[ 169 -117   55  -89   24 -110   44  141   76 -283  -99   -6   83   53
   -7   48  127  -28  -74   43  -73  126  -19  225 -111  162   48  -11
    0  -16    1  -50   47 -222  233   26  -76   52  107 -165  -70  -10
  193   43] => (69)
[ 186  -82 -104 -201 -117  -44   34  229    1 -189   53  -63  147    8
  -28  -37  -16   -6   92  137  -78  109  -81  180 -157   66  -77  -26
  106  -50   -3  -15  -94  -62  136  107  -73  -14  231  -47  -24   23
   37  -82] => (54)
[ -74   17 -268 -203 -237 -126  -72 -160  203  260  294   51 -102   19
 -176  -93 -250    5  -18  104    0  -55  -64 -176   32  131 -269 -198
  234  111  -83 -256 -212  120  -32  331  113   73  264  290 -172   56
 -100  171] => (62)
[-152  -20  -38  420  244 -387   69  103   22  104  -11 -169  -39  108
  236  191  201   59 -229 -195  138 -159  -66  -78  178  152  220 -176
 -134 -422  153   78   35   -6    5 -132   15  -19 -146 -244    5    0
   29 -271] => (67)
[ 308  -14 -186  104  115  106  210  409 -461 -269    3 -245  133 -280
  131 -384  244  -20  181 -112  -24    0   60  311 -362 -260  102  -23
 -101 -243  274  245   -2    4 -108 -197 -352   89  -15 -389   74  -36
   30 -651] => (57)
[  95   18 -102  266  208 -156  118  -17 -178  -34   44  -98 -132 -163
   88 -216  230  -10 -142 -256   22  -99  106   82  -79  -16  144 -165
 -105 -133  227   28   89  -20 -107 -175 -158  222 -162 -279  -93  -70
  131 -295] => (70)
[-187 -272  199  147  132 -492   35  217  224  232  -78  -93  340  537
  278  630   67 -147 -321  204  126  126 -338  -74  229  427  232 -194
 -184 -541 -197 -125   25  -93  352 -150  232 -279   36 -127  202   28
 -253   29] => (69)
[ 270 -164    8  -63   57   34   80  510  -99 -463 -198 -162  323  -10
  118   33  144    4  141   70  -31  123    1  367 -243  -15   78   70
  -41 -249  113  182  -16 -216  222  -51 -192 -127  139 -314   63   70
  157 -310] => (69)
[ -62  -71 -157  -23   -2    2   73   -6  -43  190  -29   -7   88  -62
  -53 -143  -84 -123  -32  -67   75   -8   66   30  -82  -59  -77 -224
  -27  -88   43 -102  -87  -21  -50   15   50    1  -46  -51  -55   59
 -123  -27] => (62)
[  61 -104   78 -128   65 -164   96 -296    1  111  -51  161    6   26
 -125  -85   29 -243 -244  -73 -120  213   24  158  -58  164   44 -255
  -84  154  -36 -290  110 -156   87 -165  114  233 -174 -107 -103 -140
   22  308] => (62)
[   4  -84 -107  -78  -66 -135   29    6  113   54   11   14   53   42
  -35   17  -75  -24 -101   25    8   32  -18   44   -5  110  -65 -167
   72  -59  -17 -135  -26  -69   79   65   88   -3   56  -12 -106   49
   -9   97] => (54)
[ 157  -96  -84 -231 -111  -21   33  193    6 -148   16  -35  177   22
  -53  -37  -43  -55   94  136  -74  138  -70  186 -160   58  -88  -51
   82  -24  -17  -48 -101  -80  141   95  -38  -20  200  -35  -13   19
   10  -25] => (54)
[ 547 -104 -106 -361  -94  334  228  664 -494 -633 -135 -200  412 -260
   -8 -392  170  -94  455  158 -209  307  -23  632 -606 -291  -19  162
   -6  -58  156  282  -79 -150  114  -90 -405   -8  216 -371  159  -48
   68 -513] => (54)
[-154  -29  -33   15  104 -121  -74   14  104   83  -12  -37   93   81
  -32  103  -61  -99   61  -76   58  -14    4  -28   55  103  -45 -139
  -40 -105   83  -29 -251   -6   37  117   56  -26   51   11    9   21
   49  -24] => (67)
[ 175 -154  224 -231   26  -76  120   51   19 -282 -184   90  100  125
 -117   17  231 -223 -102  120 -163  323 -101  317 -210  222   96   30
 -121  159 -132 -148   83 -332  346   16 -102  151  101 -192    4 -137
  144  246] => (69)
[ -21  -19 -140  -23    9  -75   60  -76  -97  231  146  -19    0  -37
  -59 -181  -19 -152  -24  -30   16   12  -18  -30  -90   10  -53 -213
  -34  -31   31 -137 -119   77  -79   17  -18  126   25   -3  -16  -47
 -136  -87] => (57)
[ 255  -59 -167   85   74   49  218  360 -346 -227  -73 -185  143 -216
  125 -279  188   -2   61  -99   -8   20   58  302 -283 -199   96  -65
  -67 -251  210  176   76  -68  -49 -203 -225   30  -67 -375   19    4
   14 -474] => (62)
[  18  -37  177  -19  190 -233  -27 -193  124 -148  -63  102  -63   77
  -90   79  148 -143 -146 -146 -117  138   22  141   36  269   90  -87
  -85  138   57 -129  -11 -205  176  -19   13  230  -64 -127  -84 -143
  308  218] => (53)
[-102    7  -46  -31   96 -142  -70 -372   85  265  148  105 -114   -7
 -158 -114  -79 -191  -92 -136  -17    6   78  -96   30  146  -78 -269
  -29  159   52 -263 -162   46  -66   61   72  244  -35   99 -117  -88
   43  166] => (70)
[ -46 -185  102  -69   67 -198   94  -73   89  125 -182   91  191  172
   -4  157   -9 -211 -243    4   -7  193  -46  136   24  184   79 -242
 -115 -100  -82 -209   85 -197  186 -155  198  -18 -149 -142  -14  -25
  -77  257] => (54)
[  68 -116  101 -165   34 -231  -45 -305  230   -6  -25  186    2  104
 -126   91  -64 -139 -242  -37 -122  177   44  120   52  297  -11 -221
   32  179  -44 -316   59 -184  183  -46  174  178  -56   -4 -181  -72
  183  420] => (54)
[-103  -23  -25  -37  114 -101  -48 -269   35  253   85   72   -6   14
 -124  -81  -81 -224  -36 -114    2   35   64  -49   -1  103  -53 -257
  -76   78   56 -214 -184   35  -48   21   67  170  -47   51  -48  -74
   -7   97] => (70)
[-343  -98  -42  238  238 -112  -12 -152  103  393 -177   12  101   58
   23   86  -94 -183 -162 -256  231 -120  164 -119  134   12   21 -340
 -192 -243  105 -123 -122  -47  -72  -62  196  -75 -261  -80  -42  103
  -97   39] => (70)
[-155  -14  -55  -78  -18 -230 -130   47  211  112  189  -43   65  199
  -38  208 -110  -50   70   90   24   -6 -159 -132  120  240 -105  -90
   75  -96  -31  -73 -324   73  108  270   79  -48  271  165   38   16
   -5    8] => (53)
[  81    6  -28  269  201 -223   58  247  -19 -322  -53 -158  -56  -45
  157   45  278  136  -73 -192   20 -106   19  140    7   87  165   13
  -41 -247  221  193   41 -133   77  -38 -164   54  -13 -309  -55    2
  305 -316] => (53)
[ 135  -17   99  -87  141 -212   65 -516  -56  116  117  200 -196  -52
 -179 -229  115 -275 -280 -162 -196  196   58  113  -76  217   74 -274
  -99  333   20 -356  125  -84    6 -192   15  480 -189  -84 -157 -273
  141  296] => (57)
[ 327 -155   63 -227   11   73  112  391 -144 -465 -176  -79  300  -15
    4  -59  154 -104  154  120 -137  259  -38  435 -320   10   50   79
  -45  -54   43   86  -11 -239  249  -50 -200  -11  151 -276   72  -34
  145 -155] => (69)
[  30   52 -131 -120  -20  -84  -79   53   -9  -12  238  -83    2   -5
  -87  -87  -37  -52  210   37  -61   10  -82  -16  -76   83 -116  -55
   71   28   82  -11 -322  124  -13  217 -106  105  260  102   21  -64
   54 -169] => (67)
[-187   40 -113  -94  -15 -169 -169 -212  209  249  232   32  -66   89
 -152   40 -185  -96   63  -10   18  -51  -35 -198  105  190 -182 -185
   82   85   14 -187 -353  128  -23  292   95   95  190  253  -69  -15
   12  119] => (67)
[  20   -5   56    6  126 -248  -84  -71  154 -143   73   19  -55   69
  -36  103   74  -26  -61  -92  -72   32   -8   49   70  249   23  -65
   19   33   86  -61 -100  -86  129   76   -8  149   76  -45  -81  -70
  280   51] => (53)
[ -41  -71   17   18  134 -100  -37  224   39 -125  -80  -95  201   78
   48  144   26  -68  105  -46   34   37  -20  110   -6   79   22  -47
  -59 -203  114   92 -200  -80  117   46  -13  -93   67 -125   75   33
  107 -161] => (53)
[ 254   20 -111   58  132   28   72  423 -287 -407   10 -247  126 -178
  103 -189  214   35  281  -89  -64    9   19  284 -256 -124   76   66
  -41 -195  291  291 -142   -9  -13  -43 -330   56  107 -297   81  -46
  203 -571] => (67)
[  60   45 -161  455  253 -185  145  105 -174 -104   -9 -184 -188 -202
  187 -195  306  130 -175 -340  101 -234  141   60  -38  -65  196 -126
 -107 -281  305  152  142  -37 -136 -167 -207  161 -197 -371 -128   -2
  194 -448] => (70)
[ -15  -86  -92  367  123 -357  118   98  137  -53 -115  -89  -85   35
  223  147  171  193 -401 -186  128 -169   40   32  150  144  182 -177
   -5 -362  107    4  271 -173   79 -142   62  -31 -177 -295 -197  105
  132  -90] => (54)
[ 105  -77   29  -36   24 -279   24 -180  166  -71   15   96  -87   58
  -40   49   59  -19 -277  -50  -95   86    5  107   40  265   46 -168
   47   76   -8 -217  140 -165  153  -44   77  181  -36  -86 -197  -61
  189  245] => (54)

[ 189    5  127 -263  105 -153 -331 -105 -204  -85  101   88  183  136
 -301 -121  -27  -97  163 -316  304 -215  112   -5  -74   16  196  -94
 -329    8 -178  338 -108 -111 -279  -96  138 -178  160  -24   18  352
  -29   72] => [84]
[ -59   75  312  -38  -40  129  -57   21   24  145  169  224 -182 -158
  146  199  -99 -226  119   41  -80 -223 -106 -159  -69 -128  -50 -215
  -79   77   78  -18 -180  134  152 -104  105   29  -16   -9 -176  -70
 -239   85] => [92]
[ -13 -217 -142 -159  311 -322 -738  428  282 -214  132 -414  184  481
 -316  -73 -240  290   67  -23    6 -145  210   35  294   67  267  -97
 -480 -568  123  154  -93 -113 -102  164  157   44   69   36   10 -152
   75 -309] => [79]
[  -7 -182 -193 -105  300 -302 -436  255  129  -55  192 -267 -159  332
  -55  -34 -149  165   42 -154 -220  -53  -77  -93  208   46  146  -20
 -180 -378  293  -78   44 -154  276   80  114   36  -37   33    1 -262
  128  -68] => [98]
[ 173  136 -206  163    9 -180  194 -221 -111  182   70   64 -103   71
  192  170   98 -190  -97 -200 -103  201 -402 -199  -77   13  -56    7
  129   82  220  -19  -35  -29  228  -90   92  -84   37 -144  141    2
  127  341] => [82]
[ 115 -104    5 -196  206 -306 -499   86 -108 -119  149 -241 -131  263
 -187  -33 -107   77  244 -301   46  -86  -22  -24  105 -120   66  -57
 -237 -288  203  110 -106 -104  139   29  173   17   61   59 -105  124
  -26   37] => [98]
[ 229  113  121  -10 -306   50  105 -279 -301  115  -26  122   84 -208
  259  164  -11 -268  251   -6  232   53  -60  -99 -271 -185 -304  -16
   80  214 -177   -8 -185  -74 -184 -120  120   75  -55  -53 -153  314
  -72  159] => [96]
[ -23   21  466  -42  -21   78 -197   -7   18   10  237  134  -24 -175
  -36  168  -86 -131  163 -149   45 -314    8 -125  -87 -130    8 -346
 -174  -78  110  158 -115  134   25 -116  108  -73  -27  -49 -217   -8
 -312  102] => [92]
[ 264  -10  -94 -157 -196  -66  -25 -249 -328   19  -56   31  273  -84
  124  -41  -35 -128  225  -26  344   91  112   -6 -215  -12 -214  125
  -13  158 -366    3  -57 -308 -403  -67   86  -22  -58  -42  -17  351
  158   26] => [87]
[ 506  153 -207 -162  -80 -284 -195 -160 -350  -18 -101   60  228  461
 -175 -141   77 -322  134 -395  282 -103  -73 -100 -201 -102  276   96
 -257  157 -241  432 -231  -96 -283 -105  236   35  315   -9  105  580
  115  127] => [82]
[ 110 -167 -221   60   53  -93  130  -49 -102   97  114    1   86   80
  380  -73 -103   10  -51 -132 -178   52 -126 -286 -175  158  -19   22
  159  -19  -20 -204  301 -364   67 -111   77  -11 -322 -145   14 -348
  247   46] => [96]
[ 332  -74 -216   29 -209 -156  246 -371 -537  103  -52 -102   -1  -85
  524    1  -31  -94  272 -220  106  342 -199 -211 -340 -134 -440  179
  362  149  -93 -253  124 -441   15 -136  150  123 -333 -107 -137  154
  202  244] => [87]
[ 316  118 -230   76  -44 -184  275 -325 -409  204  -30  103 -143  133
  344   34   64 -279   53 -316  -41  214 -418 -279 -253  -90 -103  104
  215  264   54  -30  -21 -172  205 -182  182   34  -40 -127   39  162
  131  371] => [84]
[  88  -74 -341  -39   99  -77  217 -108 -181  211   13  134  -50   90
  410  -92  -81  -95  -56   11 -149  160 -194 -231 -135  174  -57  181
  166  210 -133 -269  159 -375   78 -116   83  -11 -202 -107  109 -188
  315   75] => [92]
[ -60 -139   -2 -100   62    7   11  -71 -137  113  127   39 -125 -185
  319   28 -156   24  148   72  -50   82  -37 -121  -60   47 -258   19
  116   35  -28 -313  100 -292   83  -63   50  -21 -274  -46 -107 -176
   84   34] => [96]
[ 167   -7 -279  -56  156 -284 -162  -44  -61   21   77  -73   35  272
  -63  -34   13  -32  -37 -214   -4   75 -150  -83   42  103  126   61
 -110  -82   79   68   -4 -164   30   -6   96 -100   93  -58  170   49
  219  109] => [82]
[ 109   48 -152  237 -325  106  269   45  107  246   51  100  -31  -77
  582  246  -62 -266  -52  185 -324    9 -251 -307 -190  -65 -152   -3
  230   95   61 -297   11  -22  180  -60   74  255 -215  -54  -93 -347
  100   17] => [87]
[ 198   10 -304  123   78 -328  -47  -88 -133   66   46 -240 -153  253
  194  119   -1  -12   39 -232 -124  273 -349 -171   11  -82 -114   58
  100 -156  326  -78  -43 -125  303   -2  157   70  -32  -81   36  -24
  142  230] => [98]
[ 230 -134 -272 -165 -200  -81 -115  127 -174   73  -26  -76  -37  156
  377  -93 -185 -133  243   19 -117  -52   -1 -184 -157 -120  -82  207
   51   57 -195 -250   13 -324   17   -7  167  358 -198  114 -178  -36
  215 -157] => [87]
[ 243  273  -21   17 -125 -176 -180 -169  -57   36  -28    4  149  110
 -219  241  111 -248   69  -66  304   66 -117   53   12 -128   -9  -52
 -237   15   31  328 -438  195 -206   13  122  -70  381  -45  118  492
  -61  189] => [98]
[-174  229  465   59  -37    3 -497   97  390  -59  180  -98   74 -202
 -426  537  -32  -33  106  246  279  -99   73  208  303 -182 -134 -406
 -455 -351  308  310 -606  520 -137  139   51 -140  368   -9  -64  227
 -436   42] => [79]
[ 228  138   28  -52  -56 -170 -412  146  110  -44   67  -31  115  347
 -253  107   -2 -220   64 -155   72 -277  -24  -59   34 -140  296 -143
 -383 -152   75  368 -328  212  -87   14  173   77  331   41    0  230
  -95  -23] => [98]
[ 217 -102 -201 -323  223 -335 -501   92 -154 -114   56 -130   51  433
 -270 -227  -90   17  163 -291  133 -134   76   -4   65   27  268   91
 -341 -138  -89  192  -70 -239 -111   16  172  -20  160   70   61  240
  167  -66] => [82]
[-156 -110  -61   51  -51  101  -12  128  338  108  199   68  167 -220
  198  154 -115   38 -141  310 -151  -50   74  -69   64  243  -75  -71
  -14 -116  -27 -269  121 -129  -91   45  -82  -89 -182  -66   62 -444
  175 -146] => [87]
[  24   64  153 -117 -255  181 -220  169  225   60   72  204  253 -102
  -11  138 -109 -233   66  307   96 -338  223   -6  -38    1   71 -113
 -283   42 -280   67 -232   93 -358   17   32   69  106   63  -62   31
  -59 -240] => [87]
[-104  254  357  -17    0   -9 -189 -197   89   62  187  121  -94 -329
 -294  420   87 -151   88   42  261   15 -107  144  161  -97 -195 -246
 -220  -35  237  185 -427  329  -12   20    6 -282  308  -40   29  324
 -275  285] => [82]
[  40   77 -151  139   93 -224   -3 -130   -8  116  117 -127 -193   13
  116  255   37  -18  -17  -97  -90  269 -339  -90   88  -27 -192  -21
   85 -128  374 -106 -100   -1  298   14   73  -80   19  -98   72  -53
   67  280] => [98]
[ -62  -40  229 -125  -65  105 -172   16   47   34  150  109   94 -235
   46  110 -129  -57  145  146  116 -161  153  -15  -30   13 -120 -134
 -136  -20 -126  -52  -78  -62 -187  -31   26  -62  -75  -10 -112  -27
  -82  -74] => [96]
[ -40   17  139 -174  196 -140 -385   -1  105  -59  211   31   67   -3
 -380   68  -10   15   27 -124  181 -145   70   87  169  100  130 -160
 -346 -164   72  216 -140   35 -123   23   25 -285  208  -21  102  134
  -36   65] => [82]
[-148   66  461 -219    0  189 -362   99  228   -7  204  285  203 -233
 -309  137 -103 -135   73  191  247 -419  291   87   67   63  125 -299
 -447   -8 -198  234 -263  181 -370  -29    3 -213  191   11  -47  109
 -243 -130] => [92]
[ -50 -107  -48 -189  306 -240 -626  235  362 -188  236 -132  339  245
 -573  -51  -56  187 -120  -75  145 -239  256  141  304  292  386 -151
 -546 -422   25  291  -36  -39 -305  126  -14 -325  247  -20  241  -45
  136 -181] => [98]
[-297 -234 -132  136  388 -233 -467  436  581  -89  295 -421   15  192
  -81  186 -224  419 -185  150 -314   43  -11  -39  421  212   79 -223
 -237 -694  501 -152   76  -27  249  196   18  -85 -133  -88   72 -680
   88 -181] => [79]
[   7   20  261 -177  -70   76 -180 -140  -62  -12  103  154  267 -251
 -124   78  -61  -77  158   81  365 -127  226   78  -66   53 -113 -131
 -217   50 -265  120 -140  -75 -425  -52   16 -206   41  -51  -27  237
  -74  -10] => [96]
[ 225   10 -476   43   83 -356 -149    2 -149   45 -134 -329   17  425
  171   51  -98   27   89   12   38  381 -207  -84   51  -80 -132  196
  -32 -123   80  -49 -215 -206   44   60  225  188   33  -54   80  130
  218   38] => [79]
[-172  -52 -167   79  240 -221 -274  132  210   22   87 -341  -83   66
   28  260 -158  237   12  239  -35  330 -112   37  307   26 -246  -42
 -112 -362  328 -165 -200  -36  158  148   90  -21  -25  -75   49 -185
   41    2] => [79]

[ 231 -163  -18  233  121 -127 -312 -162  155  -52  168 -132  -34   21
 -223  -10   75   67 -117 -149  244 -268  -94   88 -273  158 -116   15
  107   14  -60   53  469  -54  -48 -153 -109  -90    2  142 -393  -39
  -94   39] => (32)
[  48   71   92   87 -132   90  111   41 -235  101  -64  138  137 -264
  246  184    1 -226  300   26  130  310 -367 -252  -86   40    2 -235
  -22 -143  -33 -187 -398 -127   28  135  105 -113 -156  247  222  -37
  -41  183] => (43)
[-129  -18 -486  -66 -124 -100  191  -97   81 -166   76 -352   97  282
   75  163  300  237  -88  115   56 -175 -133  162  209   67  187  186
   -9   82  288  174   26   69  122  256  132  349  -72   51 -409 -179
   -2    6] => (28)
[   2  -79 -249  140  185  -31   76    8  171 -304 -112 -120  -52   39
   -8  -43   26   89  -48  -90   56  -28 -135  208  -79  -49   62  188
  137  117  150   70  340   35  121  154  133  106   27   17  -70   70
  115 -151] => (32)
[ 219  -95 -116  -21   36    9 -177  149 -304 -199  225  -14  -48   69
 -275    4  -17  125  -24   94  -57  105  214  133   63  125 -206   38
 -143   43  -14   94  100  212   80 -180 -217 -286  189  192  115 -104
  117 -114] => (28)
[  27  105  104  116  -66  182  -87  161 -325  114   74   80   92  -95
  -80   70  -52 -111  249   49   32  185  -30 -234  -67  -47  -37 -176
  -90  -18   17  -55 -206  -23   37 -100    1 -226  -37  167  252 -163
   -6   13] => (40)
[-276   -6   20   33   42   73    5  235 -117  -83 -139 -130  179 -254
  321  -63  -43 -125   89 -131   63   80 -276  -43  -91 -289   12   73
  130  151  212   27   80 -232  275  114  302  183  115  -95   -2  -93
  114   -2] => (43)
[  69   93   12  119  -69  132   33   86 -241   73   15   93   68  -70
  -12  116  -11 -113  244   74   37  223  -99 -181  -55   29   25 -136
  -77  -59   18  -64 -228    5   14   22   26 -156 -114  218  231 -111
  -10   35] => (40)
[ -36  118  201  120 -104  204 -158  163 -351  165  102   94  132 -155
  -65   88  -66 -138  278    7   78  142  -79 -321  -82 -120  -83 -295
  -66  -16    6 -113 -254  -99   34 -142   16 -265   -3  117  239 -159
  -44   61] => (43)
[  38 -153 -179   40  129  -67  -93  -51   88 -341   84 -199  -40  -18
  -87  -20   10  182 -169 -167  158 -134 -151  185  -13    2 -127   68
  143   94   84    9  255   23  156   -2   25   21  164   24 -194   38
   75  -92] => (28)
[-242   80 -537  -47 -209  -79  314  -53   66   -5  -15 -366  179  349
  224  187  376  141   16  219  -18 -152 -126  105  205   11  379  265
  -55  107  393  259  -36   23  109  381  253  517 -209   28 -418 -293
  -34   54] => (30)
[-158  -35 -500 -147 -173 -105  173  -96   17 -192  143 -405  126  268
   93  190  306  285 -133  107   70 -192 -141  158  285   73  134  154
  -19   86  302  161  -69   75  172  230  112  361   -9   49 -447 -212
    0   24] => (28)
[-434  135 -360 -147 -319    8  261  112 -163  128   -6 -391  338  160
  421  177  329   22  106  194  -15  -73 -202  -71  227 -148  336  189
  -79  127  436  231 -242 -139  230  332  353  560 -137  -41 -368 -425
  -30  146] => (40)
[  61   94 -192  -16  275  204   13  -18  276 -490  -47 -342 -158  233
 -192 -319   95  302  -12   52 -116  -61 -233  218    9 -104   85  486
 -126 -106  -78   -8  303   -3   56  -28  357   19  -91  -86   52    5
   27  -19] => (32)
[ 116 -209  -46   19   78  -99 -297 -106    3 -258  250 -214  -25  -72
 -159    0   -3  184 -221 -216  238 -220 -141  117  -55   72 -268  -42
  122   44  -14  -32  226  -22  126 -174  -95  -87  220   64 -309  -23
   -2    0] => (27)
[-141   32    8   81   29  104   -8  188 -156  -34  -76  -56  121 -162
  151  -19  -46 -107  129  -67   45  114 -167  -77  -89 -175   18   20
   56   93  147   13   15 -126  182   54  183   49   36   14   88 -105
   80  -27] => (40)
[-276   68 -272   -5 -132    9  180   84  -62   20  -64 -257  205   66
  285   94  184   -9   75   65   25  -34 -186  -10   69 -126  237  160
   17  129  324  158  -43  -98  189  257  276  379  -88  -13 -222 -252
   18   44] => (40)
[ -69  -47  -83  159  112   -7   59   41  109 -160 -171  -48  -16  -51
  160  -89  -34  -84   38 -111   36   -9 -186  115 -160 -181  130  186
  128  108  105   44  298  -93  103  156  239  150  -25  -83    6    8
   47  -12] => (24)
[ -69  -42  -28  162  113   14  -41   81   30  -80  -98  -93   65 -137
  122  -56  -27  -84   35 -142  110   -7 -196   25 -191 -119   33   97
  142  106  131   42  251 -138  145   69  176  108   14    7  -78  -47
   52  -34] => (24)
[  56 -184 -143   12  114  -82 -129  -64   51 -353  117 -191  -42  -68
  -71   -7  -16  181 -190 -194  186 -130 -172  174   -4   20 -187   23
  151   80   57  -26  210   14  173  -33   -8  -10  201   38 -197   43
   68  -68] => (27)
[ -39  -37 -206  146  148   -3   96   34  131 -221 -143 -110  -11   10
   65  -48   22   16    7  -75   42    0 -159  145 -103  -85  108  192
  118  112  163   73  285  -18  123  170  188  149  -20    5  -40   20
   93 -106] => (30)
[ 271  -80   91  139  -18   79 -364 -144 -230 -127  417   81 -106  -33
 -573  187 -133  197  -28 -165  271  -93   61 -180   14  142 -376 -524
   36  -37 -130 -232 -187  175  -39 -369 -365 -560  189  233  110   17
  -70  -97] => (27)
[  91   74  -11  101  -16  131  -48  160 -274   29   57   55   37   -1
 -113   32  -24  -65  193  107  -47  193   54  -95  -48   11   -9  -19
 -126   -5   22   28  -66   63   28  -63  -19 -191  -38  177  233 -153
   36  -32] => (24)
[ -81  -41  183  150   15   22 -238   90  -87  105   24 -103  154 -239
  144  -53  -23 -160   69 -173  184  -78 -236 -124 -263 -144  -56  -20
  107   63   46   10  193 -278  117  -85  146   39   31   -8 -183 -155
  -49  126] => (43)
[  65  120  409  348  -60  256 -385   49 -304  288  204  245   52 -191
 -378  128 -192 -162  308 -151  239    1    0 -488 -246 -134 -179 -615
   38   -9  -96 -236 -193  -98 -103 -355 -155 -548    3  132  286  -84
 -146    0] => (43)
[ 263   26  -99  219  -43   -1  236 -163   -6    8 -108  204  -18  -82
   90  239   45 -156  239   49  144  273 -315 -110 -125  242  106 -172
    9 -186  -79 -175 -251   46 -115  238   12 -120 -304  361  197   89
  -64  109] => (24)
[ 137   65   33  157  -84   72  148  -31 -155   78  -77  170   71 -200
  156  200   -3 -204  278   21  142  301 -331 -212 -116  122   42 -211
    3 -158  -45 -186 -343  -53  -27  153   58 -130 -221  304  230    2
  -47  133] => (40)
[ 218 -100 -116  -25   16   -5 -178  133 -307 -183  238  -19  -42   73
 -265   20  -11  124  -28   98  -45   87  208  126   73  129 -205   23
 -141   35  -16   87   83  211   70 -179 -222 -281  186  190   95 -112
  100  -89] => (28)
[-138    9 -489  -21 -115  -91  218  -88  108 -122   28 -332  100  312
   91  151  311  197  -51  143   27 -172 -110  159  165   48  250  222
  -19   96  300  203   69   63   95  280  166  375 -119   39 -394 -195
  -12    8] => (32)
[ -32  -45  101  186   70   17 -182   60  -20   38   -9  -83   90 -162
   79  -60  -29 -122   49 -161  152  -69 -188  -59 -256 -109  -16   30
  117   73   54   26  253 -200   93  -51  127   34    5   14 -139 -108
  -24   54] => (40)
[ 196  -75  -78  -72  -64   50 -192  -37 -306 -228  357  -59  -46   12
 -333  140  -33  224  -54   -5  110   33   26  -38  174  155 -307 -245
  -87  -50  -55 -123 -264  189   80 -221 -233 -346  189  224   93  -71
   20  -44] => (27)
[ 282  -26   -1  169    2   75 -235 -118 -142  -98  298   72 -104   71
 -498  153  -45  162   34  -48  177  -51   66 -104  -10  166 -216 -342
  -26  -60 -111 -142  -82  185  -87 -253 -279 -463   50  243  105    7
  -64  -79] => (28)
[ 201   95  174  393   22  183 -237  -64 -118  151  148  228  -76    8
 -470  129 -122  -59  236  -89  181  -11   69 -299 -226   15  -62 -429
   28  -24  -85 -162  -33   68 -172 -237 -184 -474 -105  204  255  -13
 -122  -84] => (24)
[ 160   -4 -181  148   75   33    7  -19  -11 -148   42  -10  -62  114
 -203   56   47   86   63   46   33   43   -2   60  -37   99   13   15
  -25    0   32   19  106  129  -10   17  -41 -133  -53  175   59   -8
   33  -93] => (32)
[ 154  -60 -165   49   41   15  -60  -28  -78 -235  151  -57  -60   74
 -234   74   19  168  -25   -2   79   10  -12   75   52  105 -113  -54
  -15    1   13  -22   21  150   48  -55 -104 -183   71  166   23   -6
   42  -84] => (28)
[ 192    4 -101  124   27   48  -67  111 -206  -45   93   55  -27   99
 -215   28   11    2  115  130  -59  134  151   32  -50   93  -23   32
 -127   16   11   87   91  154   -8  -73 -115 -217  -13  205  159 -110
   55  -78] => (30)
[-192   12  -24   81   96   92   33  173  -27 -133 -154 -121   97 -166
  218  -93  -47  -87   81 -118   39   73 -243    1 -109 -241   61  143
  110  116  168   21  137 -167  218  115  299  154   37  -75   46  -61
  101  -35] => (40)
[ 251  -39 -138   61  -18   25  -48  -78 -140 -172  193   25  -71   73
 -270  148   30  139   34   47   95   75  -17    7   63  207 -131 -154
  -66  -79  -60  -82 -122  187  -25  -68 -177 -286    5  270   93    1
   -1  -36] => (28)
